Below are the code and all the weights of a small trained network. Each question names an input and a class and asks about switching units off, where a switched-off unit gives its printed mean instead of its output.

import numpy as np


def w(rows, s, z=0):
    codes = np.array(rows[::2]) - 128.0
    scale = np.full(codes.shape[1], s)
    scale[-1] = z or s
    return codes * scale


def f(y):
    return y / 2 * (1 + np.tanh(0.7978845608 * (y + 0.044715 * y**3)))


def log_softmax(a):
    a = a - a.max(-1, keepdims=True)
    return a - np.log(np.exp(a).sum(-1, keepdims=True))


def net(x, mask):
    res = np.array(x, float).reshape(1, 7) / 4 @ E
    y = f(res @ A[0][:, :-1].T + A[0][:, -1])
    res = res + np.where(mask, y, B[0][:, -1]) @ B[0][:, :-1]
    return log_softmax(res[-1] @ U[:, :-1].T + U[:, -1])


A, B = {}, {}
E = w([
[173,242,198,178,93],'x0',
[128,127,128,128,128],'x1',
[127,138,122,121,138],'x2',
[128,134,125,125,134],'x3',
[145,116,176,5,69],'x4',
[243,108,64,119,129],'x5',
[128,129,129,128,133],'x6',
],0.014)
A[0] = w([
[162,205,179,119,75,106],'N1',
[163,154,129,199,151,106],'N2',
[86,64,54,177,194,194],'N3',
[167,115,134,103,122,73],'N4',
[104,91,85,160,180,153],'N5',
[153,194,174,56,80,60],'N6',
[252,101,106,187,148,103],'N7',
[60,93,161,97,128,183],'N8',
[163,105,83,72,121,105],'N9',
[142,107,116,65,161,109],'N10',
[34,181,152,179,126,253],'N11',
[123,90,112,75,130,100],'N12',
[190,81,113,122,106,142],'N13',
[236,103,110,131,139,203],'N14',
[98,174,181,184,141,189],'N15',
[71,97,55,140,132,209],'N16',
[57,79,64,149,157,202],'N17',
[76,107,161,42,122,227],'N18',
[110,101,122,80,143,121],'N19',
[113,189,162,145,73,181],'N20',
[166,48,91,103,153,172],'N21',
[175,152,123,160,175,150],'N22',
],0.014,0.0053)
B[0] = w([
[194,199,167,170,156,215],'N1',
[90,191,44,199,133,187],'N2',
[215,171,220,69,131,252],'N3',
[126,111,114,76,156,147],'N4',
[216,196,168,94,177,202],'N5',
[222,167,198,38,123,207],'N6',
[143,233,70,120,91,204],'N7',
[1,173,134,90,60,213],'N8',
[133,16,48,149,179,180],'N9',
[103,49,60,126,110,174],'N10',
[66,76,156,160,193,250],'N11',
[119,77,20,145,59,182],'N12',
[165,113,101,124,152,173],'N13',
[227,165,17,137,110,204],'N14',
[88,90,154,198,229,216],'N15',
[157,133,233,40,114,217],'N16',
[120,137,195,80,142,240],'N17',
[32,84,145,87,44,236],'N18',
[55,109,83,167,67,177],'N19',
[127,136,150,133,197,207],'N20',
[196,86,126,135,94,210],'N21',
[142,222,70,215,100,171],'N22',
],0.0079,0.018)
U = w([
[105,139,250,113,100,254],'0',
[227,154,94,82,111,165],'1',
[77,96,93,219,202,116],'2',
[114,188,36,218,65,76],'3',
[29,100,110,105,47,21],'4',
[146,51,19,133,82,96],'5',
],0.011,0.003)

Each question gives the input, the list of numbers given to net, and the class t.
The units are the neurons (one row each of A and B). Each row of codes is followed by its name. A weight is (code - 128) times the scale printed after its matrix; where a second scale follows, it is the last column's (A, B and U).
mask holds one flag per neuron, in row order. A switched-off neuron (its flag False) gives its mean, the last column of its row in B, instead of its output. The means were averaged over made-up inputs and are rounded, as every weight is.
A unit's drop is (log p(t) with every unit on - log p(t) with that unit switched off) / (log p(t) with every unit on - log p(t) with every unit switched off).
The circuit of an input: a set's keep is (log p(t) with only the set's units on - log p(t) with every unit switched off) / (log p(t) with every unit on - log p(t) with every unit switched off). Starting from the 12 units with the biggest drops (on a tie, the unit counted first), units are removed one at a time, each time the one whose removal leaves the highest keep (on an exact tie, the one counted first), for as long as the keep stays at least 0.8.
units of the circuit, in order: the units of the circuit, biggest drop first
unit that matters most: the unit with the biggest drop
k most important neurons: the k neurons with the biggest drops, biggest first
drop of u: that unit's drop, to one decimal
input [3,4,0,-4,0,4,-8], class 3: units of the circuit, in order : (N3; N16)
input [7,-8,-3,5,-7,2,-6], class 3: unit that matters most : N7
input [5,3,2,6,-8,0,-5], class 2: 3 most important neurons : (N15; N11; N14)
input [1,-6,4,4,-1,-7,-7], class 2: units of the circuit, in order : (N3; N15)
input [-7,5,-8,7,8,-1,3], class 4: 2 most important neurons : (N18; N8)
input [0,8,-3,-6,-8,-1,-3], class 0: 2 most important neurons : (N3; N16)
input [-2,7,7,-4,1,7,7], class 5: 2 most important neurons : (N9; N6)
input [-8,-4,-8,4,1,-4,5], class 4: 2 most important neurons : (N12; N8)
input [8,-5,-1,-3,3,1,5], class 1: 2 most important neurons : (N18; N8)
input [-6,-5,7,-7,-8,0,6], class 0: 3 most important neurons : (N17; N16; N14)
input [0,1,-8,4,5,8,3], class 5: 2 most important neurons : (N9; N3)
input [1,5,-1,3,0,8,-6], class 3: drop of N7 : 0.3
input [1,6,-1,0,-1,-2,2], class 2: drop of N3 : 0.3
input [-1,3,2,4,-6,0,8], class 0: unit that matters most : N14
input [1,8,1,7,-3,4,-2], class 3: drop of N6 : 0.2
